Below is a small trained network, with its code and all its weights. Each question gives an input and a class and asks what happens when units are switched off, that is, made to give their printed mean instead of their output.

import numpy as np


def w(rows, s, z=0):
    codes = np.array(rows[::2]) - 128.0
    scale = np.full(codes.shape[1], s)
    scale[-1] = z or s
    return codes * scale


def norm(h):
    return h / np.sqrt((h * h).mean(-1, keepdims=True) + 1e-5)


def f(y):
    return np.maximum(y, 0)


def log_softmax(a):
    a = a - a.max(-1, keepdims=True)
    return a - np.log(np.exp(a).sum(-1, keepdims=True))


def net(x, mask):
    res = np.array(x, float).reshape(1, 7) / 4 @ E
    u = 0
    for l in range(2):
        y = f(norm(res) @ A[l][:, :-1].T + A[l][:, -1])
        res = res + np.where(mask[u : u + 8], y, B[l][:, -1]) @ B[l][:, :-1]
        u += 8
    return log_softmax(norm(res)[-1] @ U[:, :-1].T + U[:, -1])


A, B = {}, {}
E = w([
[152,115,146,134,213,175,87,86,173,106,128,114],'x0',
[112,141,134,103,192,47,170,57,120,184,62,185],'x1',
[74,123,203,117,162,91,137,116,86,179,135,2],'x2',
[82,125,89,67,151,109,111,136,110,88,129,134],'x3',
[153,139,157,95,90,114,178,121,181,64,78,93],'x4',
[128,124,120,141,127,124,118,125,122,125,112,121],'x5',
[90,4,142,136,101,110,134,104,148,146,168,138],'x6',
],0.0079)
A[0] = w([
[102,86,113,105,208,75,214,106,94,141,97,109,113],'L0N1',
[177,84,50,51,110,176,87,172,134,181,149,60,233],'L0N2',
[135,139,185,100,154,167,37,68,156,95,142,122,3],'L0N3',
[84,3,164,121,100,115,160,107,178,125,141,146,33],'L0N4',
[49,109,91,6,171,127,106,158,86,51,121,113,36],'L0N5',
[145,137,150,111,92,101,204,115,204,35,53,70,106],'L0N6',
[162,139,144,146,165,83,136,110,130,93,100,228,170],'L0N7',
[195,83,187,135,160,93,125,146,31,160,126,45,45],'L0N8',
],0.0067,0.0052)
B[0] = w([
[128,174,134,116,70,131,127,32,172,179,137,106,220],'L0N1',
[109,144,108,101,126,68,135,33,140,128,123,136,253],'L0N2',
[163,65,67,100,131,178,97,140,82,163,42,122,155],'L0N3',
[2,166,170,242,146,200,157,187,145,46,45,150,209],'L0N4',
[187,124,103,232,210,59,248,112,83,45,195,125,190],'L0N5',
[173,93,223,62,143,102,33,130,60,142,196,204,238],'L0N6',
[138,155,58,155,83,143,138,109,185,135,133,89,224],'L0N7',
[173,106,74,130,128,90,96,222,212,113,146,194,188],'L0N8',
],0.0076,0.0057)
A[1] = w([
[114,187,97,165,171,148,98,143,65,171,152,141,145],'L1N1',
[127,128,110,134,110,196,112,157,118,58,178,74,41],'L1N2',
[154,95,130,121,208,189,158,90,164,133,82,125,210],'L1N3',
[106,143,116,125,37,93,221,171,41,154,86,147,97],'L1N4',
[91,132,186,108,180,79,133,169,115,172,122,6,57],'L1N5',
[126,118,134,119,83,138,103,144,80,104,184,69,131],'L1N6',
[213,133,198,219,109,153,167,148,127,175,136,110,4],'L1N7',
[165,255,171,92,149,146,142,163,102,82,60,104,93],'L1N8',
],0.0095,0.0028)
B[1] = w([
[93,35,254,134,79,107,131,106,167,93,149,152,225],'L1N1',
[102,211,120,91,141,63,192,106,154,229,39,124,218],'L1N2',
[135,160,147,70,105,134,110,238,43,167,141,42,247],'L1N3',
[163,137,142,84,215,195,59,185,99,141,125,30,255],'L1N4',
[212,151,12,155,45,221,122,176,168,55,112,248,247],'L1N5',
[141,130,150,111,171,146,128,43,148,221,87,139,220],'L1N6',
[102,165,65,155,195,24,182,71,44,42,172,112,186],'L1N7',
[7,19,150,178,114,148,157,132,158,122,122,120,243],'L1N8',
],0.0094,0.0048)
U = w([
[163,146,63,153,82,148,131,163,166,106,122,174,106],'0',
[7,89,172,175,125,147,155,144,150,112,98,115,75],'1',
[117,180,130,109,131,110,163,46,152,201,84,111,84],'2',
[148,124,140,96,179,151,93,189,75,146,123,67,93],'3',
[122,69,189,124,125,105,114,103,121,126,161,162,254],'4',
[120,161,102,165,178,78,179,104,81,81,164,108,144],'5',
],0.018,0.0068)

Each question gives the input, the list of numbers given to net, and the class t.
The units are the neurons (one row each of A and B). Each row of codes is followed by its name. A weight is (code - 128) times the scale printed after its matrix; where a second scale follows, it is the last column's (A, B and U).
mask holds one flag per neuron, layer by layer. A switched-off neuron (its flag False) gives its mean, the last column of its row in B, instead of its output. The means were averaged over made-up inputs and are rounded, as every weight is.
A unit's drop is (log p(t) with every unit on - log p(t) with that unit switched off) / (log p(t) with every unit on - log p(t) with every unit switched off).
The circuit of an input: a set's keep is (log p(t) with only the set's units on - log p(t) with every unit switched off) / (log p(t) with every unit on - log p(t) with every unit switched off). Starting from the 12 units with the biggest drops (on a tie, the unit counted first), units are removed one at a time, each time the one whose removal leaves the highest keep (on an exact tie, the one counted first), for as long as the keep stays at least 0.8.
units of the circuit, in order: the units of the circuit, biggest drop first
most important unit: the unit with the biggest drop
k most important neurons: the k neurons with the biggest drops, biggest first
top k neurons in layer l: the k neurons of layer l with the biggest drops, biggest first
input [-8,1,-3,3,-5,7,2], class 3: most important unit	L1N4
input [-6,5,3,4,-5,-2,-1], class 3: 2 most important neurons	L1N4, L0N2
input [7,5,-5,-2,0,-2,3], class 3: top 2 neurons in layer 1	L1N3, L1N5
input [3,-7,5,-1,8,4,-2], class 4: 2 most important neurons	L0N6, L0N7
input [-2,7,-8,6,-6,1,7], class 0: top 3 neurons in layer 0	L0N7, L0N6, L0N2
input [3,4,-5,7,-3,7,-3], class 5: 2 most important neurons	L1N5, L0N5
input [-2,0,-5,-3,7,2,3], class 4: 2 most important neurons	L0N6, L1N5
input [8,-5,-2,-7,4,2,-6], class 3: 4 most important neurons	L1N3, L0N3, L0N4, L0N5
input [2,-8,6,-2,2,0,7], class 2: units of the circuit, in order	L1N2, L1N6
input [-1,-3,4,6,4,4,0], class 5: 2 most important neurons	L0N5, L1N1
input [2,-1,-7,7,-5,5,8], class 1: 2 most important neurons	L1N5, L0N4
input [-6,2,-6,-2,-1,5,7], class 1: top 3 neurons in layer 1	L1N5, L1N3, L1N4
input [-1,-6,8,-8,-7,-7,-2], class 0: 3 most important neurons	L1N5, L0N5, L0N6
input [0,2,-2,-8,7,-7,-7], class 5: most important unit	L1N7
input [-7,4,5,4,7,-5,6], class 3: 2 most important neurons	L1N4, L1N8
input [-2,2,-6,8,5,-8,-3], class 5: 4 most important neurons	L0N5, L1N5, L0N8, L1N1
input [7,5,-6,0,5,3,0], class 3: 2 most important neurons	L1N3, L1N5
input [-6,-2,1,-6,8,8,-6], class 4: 4 most important neurons	L0N6, L1N8, L0N4, L1N3
input [-8,8,8,-5,7,-1,-8], class 0: 3 most important neurons	L1N5, L0N2, L0N4
input [5,-5,0,-8,-7,0,1], class 5: units of the circuit, in order	L1N7
input [7,-1,7,-7,8,-4,-7], class 4: top 2 neurons in layer 0	L0N6, L0N4
input [7,1,2,4,-6,-1,6], class 3: 2 most important neurons	L1N3, L1N8
input [-3,6,7,8,4,-2,-4], class 5: top 3 neurons in layer 0	L0N5, L0N1, L0N4
input [6,2,-6,2,8,0,-4], class 4: top 3 neurons in layer 0	L0N6, L0N4, L0N8
input [4,-4,-7,3,-4,5,8], class 1: units of the circuit, in order	L1N5, L0N4
input [7,0,7,2,-2,7,0], class 0: 2 most important neurons	L1N5, L1N4
input [5,3,-4,-5,1,-6,-6], class 1: top 3 neurons in layer 1	L1N8, L1N4, L1N5
input [-3,-8,-3,8,5,4,1], class 2: units of the circuit, in order	L1N2
input [-5,1,6,1,8,8,-6], class 4: top 3 neurons in layer 0	L0N6, L0N4, L0N7
